Below is a small trained network, with its code and all its weights. Each question gives an input and a target symbol and asks what happens when units are switched off, that is, made to give their printed mean instead of their output.

import numpy as np


def w(rows, s, z=0):
    codes = np.array(rows[::2]) - 128.0
    scale = np.full(codes.shape[1], s)
    scale[-1] = z or s
    return codes * scale


def f(y):
    return y / 2 * (1 + np.tanh(0.7978845608 * (y + 0.044715 * y**3)))


def softmax(a):
    e = np.exp(a - a.max(-1, keepdims=True))
    return e / e.sum(-1, keepdims=True)


def log_softmax(a):
    a = a - a.max(-1, keepdims=True)
    return a - np.log(np.exp(a).sum(-1, keepdims=True))


def net(x, mask):
    ids = ['αβγδζθμξσψ'.index(c) for c in x.split()]
    T = len(ids)
    res = E[ids] + P[:T]
    u = 0
    for l in range(2):
        r = res
        for j in range(2):
            rows = slice(4 * j, 4 * j + 4)
            q, k, v = (r @ M[l][rows].T for M in (Q, K, V))
            z = softmax(np.where(np.tri(T) > 0, q @ k.T / 4**0.5, -1e9)) @ v
            o = O[l][rows]
            res = res + np.where(mask[u + j], z, o[:, -1]) @ o[:, :-1]
        u += 2
        y = f(res @ A[l][:, :-1].T + A[l][:, -1])
        res = res + np.where(mask[u : u + 4], y, B[l][:, -1]) @ B[l][:, :-1]
        u += 4
    return log_softmax(res[-1] @ U[:, :-1].T + U[:, -1])


Q, K, V, O, A, B = {}, {}, {}, {}, {}, {}
E = w([
[133,172,211,160,176,149,132],'α',
[136,63,97,135,123,184,205],'β',
[111,144,210,185,124,70,189],'γ',
[69,135,201,119,168,84,108],'δ',
[70,203,169,105,163,57,178],'ζ',
[38,231,101,129,169,130,175],'θ',
[149,204,88,212,188,251,136],'μ',
[23,151,168,99,207,227,91],'ξ',
[141,177,89,133,215,214,33],'σ',
[142,43,112,241,181,170,23],'ψ',
],0.016)
P = w([
[79,230,167,196,2,178,83],'0',
[105,154,192,220,214,40,148],'1',
[81,146,177,211,234,37,158],'2',
[21,143,142,188,79,128,107],'3',
[58,138,140,159,107,144,120],'4',
[113,108,157,140,223,113,162],'5',
[87,102,143,124,179,144,158],'6',
[68,90,124,117,126,183,143],'7',
[118,67,136,91,175,162,163],'8',
[112,55,125,77,181,170,175],'9',
[106,43,105,69,147,212,154],'10',
[116,53,101,57,152,219,177],'11',
[149,29,103,59,157,235,191],'12',
],0.0084)
Q[0] = w([
[123,108,164,123,111,128,99],'0.h1',
[119,162,111,130,68,131,112],'0.h1',
[139,108,144,113,97,146,124],'0.h1',
[122,146,126,133,116,137,147],'0.h1',
[199,115,37,60,37,120,67],'0.h2',
[123,122,193,126,166,166,128],'0.h2',
[73,177,124,194,128,169,137],'0.h2',
[115,132,151,159,248,144,178],'0.h2',
],0.015)
K[0] = w([
[137,155,158,153,109,127,115],'0.h1',
[106,242,149,185,87,126,64],'0.h1',
[120,158,201,181,181,132,142],'0.h1',
[70,182,72,131,111,102,152],'0.h1',
[114,222,236,211,107,95,46],'0.h2',
[254,22,58,29,72,33,235],'0.h2',
[126,5,99,73,199,109,132],'0.h2',
[83,26,17,65,40,224,158],'0.h2',
],0.0071)
V[0] = w([
[144,148,104,72,165,97,161],'0.h1',
[118,121,97,116,231,112,166],'0.h1',
[166,78,79,97,119,128,169],'0.h1',
[46,136,69,118,98,137,132],'0.h1',
[149,109,159,161,148,175,118],'0.h2',
[126,185,92,109,124,126,153],'0.h2',
[94,105,251,60,133,84,107],'0.h2',
[75,119,85,59,191,167,93],'0.h2',
],0.013)
O[0] = w([
[110,137,161,97,81,176,95,86],'0.h1',
[132,115,128,144,8,135,107,203],'0.h1',
[72,99,102,59,109,157,139,2],'0.h1',
[139,51,162,155,137,45,108,141],'0.h1',
[156,123,103,187,189,130,118,198],'0.h2',
[131,164,145,137,36,144,124,110],'0.h2',
[178,126,186,69,164,109,156,89],'0.h2',
[157,72,202,178,132,84,36,204],'0.h2',
],0.011,0.0097)
A[0] = w([
[221,132,1,128,145,150,58,131],'0.n1',
[66,81,67,127,92,144,173,205],'0.n2',
[184,141,86,89,126,75,81,104],'0.n3',
[149,106,144,160,139,91,120,4],'0.n4',
],0.007,0.0031)
B[0] = w([
[106,119,118,165,84,57,45,195],'0.n1',
[152,156,127,77,234,83,15,201],'0.n2',
[123,175,69,96,152,224,56,112],'0.n3',
[2,166,108,192,200,246,60,254],'0.n4',
],0.0068,0.0049)
Q[1] = w([
[152,213,227,175,23,191,80],'1.h1',
[107,185,157,134,146,143,63],'1.h1',
[234,147,241,173,235,75,36],'1.h1',
[8,174,84,123,56,98,129],'1.h1',
[254,243,109,89,146,95,109],'1.h2',
[239,67,31,95,66,52,205],'1.h2',
[53,153,100,105,117,194,116],'1.h2',
[179,110,212,187,159,89,9],'1.h2',
],0.006)
K[1] = w([
[118,163,107,153,127,152,151],'1.h1',
[72,87,140,121,123,44,137],'1.h1',
[100,2,94,101,102,199,133],'1.h1',
[160,186,104,183,88,92,126],'1.h1',
[155,70,133,135,147,47,205],'1.h2',
[85,181,187,153,151,80,167],'1.h2',
[130,171,77,161,129,120,155],'1.h2',
[111,51,94,64,121,171,125],'1.h2',
],0.0088)
V[1] = w([
[139,99,105,101,118,176,134],'1.h1',
[190,100,126,99,136,89,95],'1.h1',
[126,176,121,127,131,57,138],'1.h1',
[115,152,100,86,128,51,95],'1.h1',
[10,133,188,134,177,205,182],'1.h2',
[156,199,100,99,145,193,93],'1.h2',
[71,91,145,130,128,128,72],'1.h2',
[202,109,125,169,101,164,146],'1.h2',
],0.011)
O[1] = w([
[65,122,103,180,190,74,114,8],'1.h1',
[138,96,135,139,160,199,140,108],'1.h1',
[178,72,136,157,104,106,105,124],'1.h1',
[152,2,191,148,162,103,158,64],'1.h1',
[33,160,182,198,109,239,143,170],'1.h2',
[133,208,146,80,157,144,7,110],'1.h2',
[71,95,127,79,150,119,113,250],'1.h2',
[157,193,77,196,110,98,153,143],'1.h2',
],0.0086,0.014)
A[1] = w([
[106,76,243,102,217,169,169,2],'1.n1',
[93,76,85,255,154,89,25,127],'1.n2',
[120,107,101,120,216,194,88,73],'1.n3',
[134,112,158,145,143,31,83,2],'1.n4',
],0.005,0.00083)
B[1] = w([
[131,55,75,115,158,156,115,191],'1.n1',
[84,145,187,1,113,122,222,247],'1.n2',
[94,110,77,136,114,40,153,182],'1.n3',
[125,226,149,198,140,165,136,146],'1.n4',
],0.007,0.013)
U = w([
[147,126,196,15,110,162,175,164],'α',
[74,181,128,56,125,193,223,1],'β',
[138,100,104,139,176,141,119,130],'γ',
[84,145,57,174,106,141,80,231],'δ',
[136,125,157,122,171,89,27,121],'ζ',
[82,143,112,122,254,83,183,146],'θ',
[132,62,154,178,79,124,55,132],'μ',
[185,91,152,86,200,165,132,212],'ξ',
[144,145,100,152,179,180,95,90],'σ',
[82,102,157,150,162,184,79,58],'ψ',
],0.0066,0.0029)

Each question gives the input, a string of symbols that net reads in full, and the target symbol t.
The units are the heads (4 rows each of Q, K, V and O) and the neurons (one row each of A and B). Each row of codes is followed by its name. A weight is (code - 128) times the scale printed after its matrix; where a second scale follows, it is the last column's (O, A, B and U).
mask holds one flag per unit, layer by layer, with each layer's heads first. A switched-off unit (its flag False) gives its mean, the last column of its rows in O or B, instead of its output. The means were averaged over made-up inputs and are rounded, as every weight is.
A unit's drop is (log p(t) with every unit on - log p(t) with that unit switched off) / (log p(t) with every unit on - log p(t) with every unit switched off).
The circuit of an input: a set's keep is (log p(t) with only the set's units on - log p(t) with every unit switched off) / (log p(t) with every unit on - log p(t) with every unit switched off). Starting from all 12 units, units are removed one at a time, each time the one whose removal leaves the highest keep (on an exact tie, the one counted first), for as long as the keep stays at least 0.8.
units of the circuit, in order: the units of the circuit, biggest drop first
most important unit: the unit with the biggest drop
k most important neurons: the k neurons with the biggest drops, biggest first
which heads matter: for each layer, one digit per head in row order, 1 if its drop is at least 0.15 and else 0, layers parted by /
input ξ ξ θ ξ ψ α, target θ: units of the circuit, in order	0.h2, 1.h2
input γ γ α α, target β: units of the circuit, in order	0.h2
input ξ α γ ψ γ β α γ α α ξ, target δ: 3 most important neurons	1.n2, 0.n4, 1.n3
input μ ψ α ξ γ α ζ ξ σ δ, target ζ: 2 most important neurons	0.n3, 0.n4
input β β ψ α β ψ β, target θ: units of the circuit, in order	0.n2, 1.h1, 0.h1, 0.h2
input α ξ α α α β, target δ: units of the circuit, in order	1.n2, 0.h1, 0.h2
input α α θ ψ γ, target θ: units of the circuit, in order	0.h2, 1.h2
input α ξ γ α α θ α, target μ: units of the circuit, in order	0.h2, 1.n2, 1.h1
input ψ ξ θ σ α ζ, target ζ: units of the circuit, in order	1.h2, 0.h2
input α ξ ξ α θ ξ ζ δ γ μ γ θ, target δ: units of the circuit, in order	0.h2, 1.h2
input α ζ ξ θ β ψ ψ, target θ: units of the circuit, in order	1.n2, 1.h2, 1.h1
input γ μ α ξ α ζ δ ψ α γ, target θ: 2 most important neurons	0.n1, 0.n4
input α α α α γ β, target δ: which heads matter	10 / 01
input γ α ξ μ, target ψ: most important neuron	0.n4
input ξ α γ ξ δ, target ψ: which heads matter	01 / 01
input ξ δ ξ σ δ ξ α α β ξ β γ, target ψ: units of the circuit, in order	0.h1, 1.h2, 0.h2
input δ ξ ζ α ζ, target α: which heads matter	01 / 10
input α γ δ, target ξ: units of the circuit, in order	0.h2, 1.h1, 1.n1
input α α α α α γ δ ξ θ θ, target ψ: which heads matter	01 / 01
input α α θ γ δ α α, target ξ: units of the circuit, in order	0.h2, 1.h1
input α ψ α α μ α ξ α, target ψ: units of the circuit, in order	0.h2, 0.n4, 1.h2
input α δ ξ β α α α, target δ: most important unit	1.n2
input σ α ξ ξ α ξ θ α α γ ψ δ ζ, target θ: which heads matter	01 / 11
input α μ α θ γ ξ ψ ξ, target θ: which heads matter	01 / 01
input γ ζ ζ ζ β, target μ: which heads matter	11 / 10
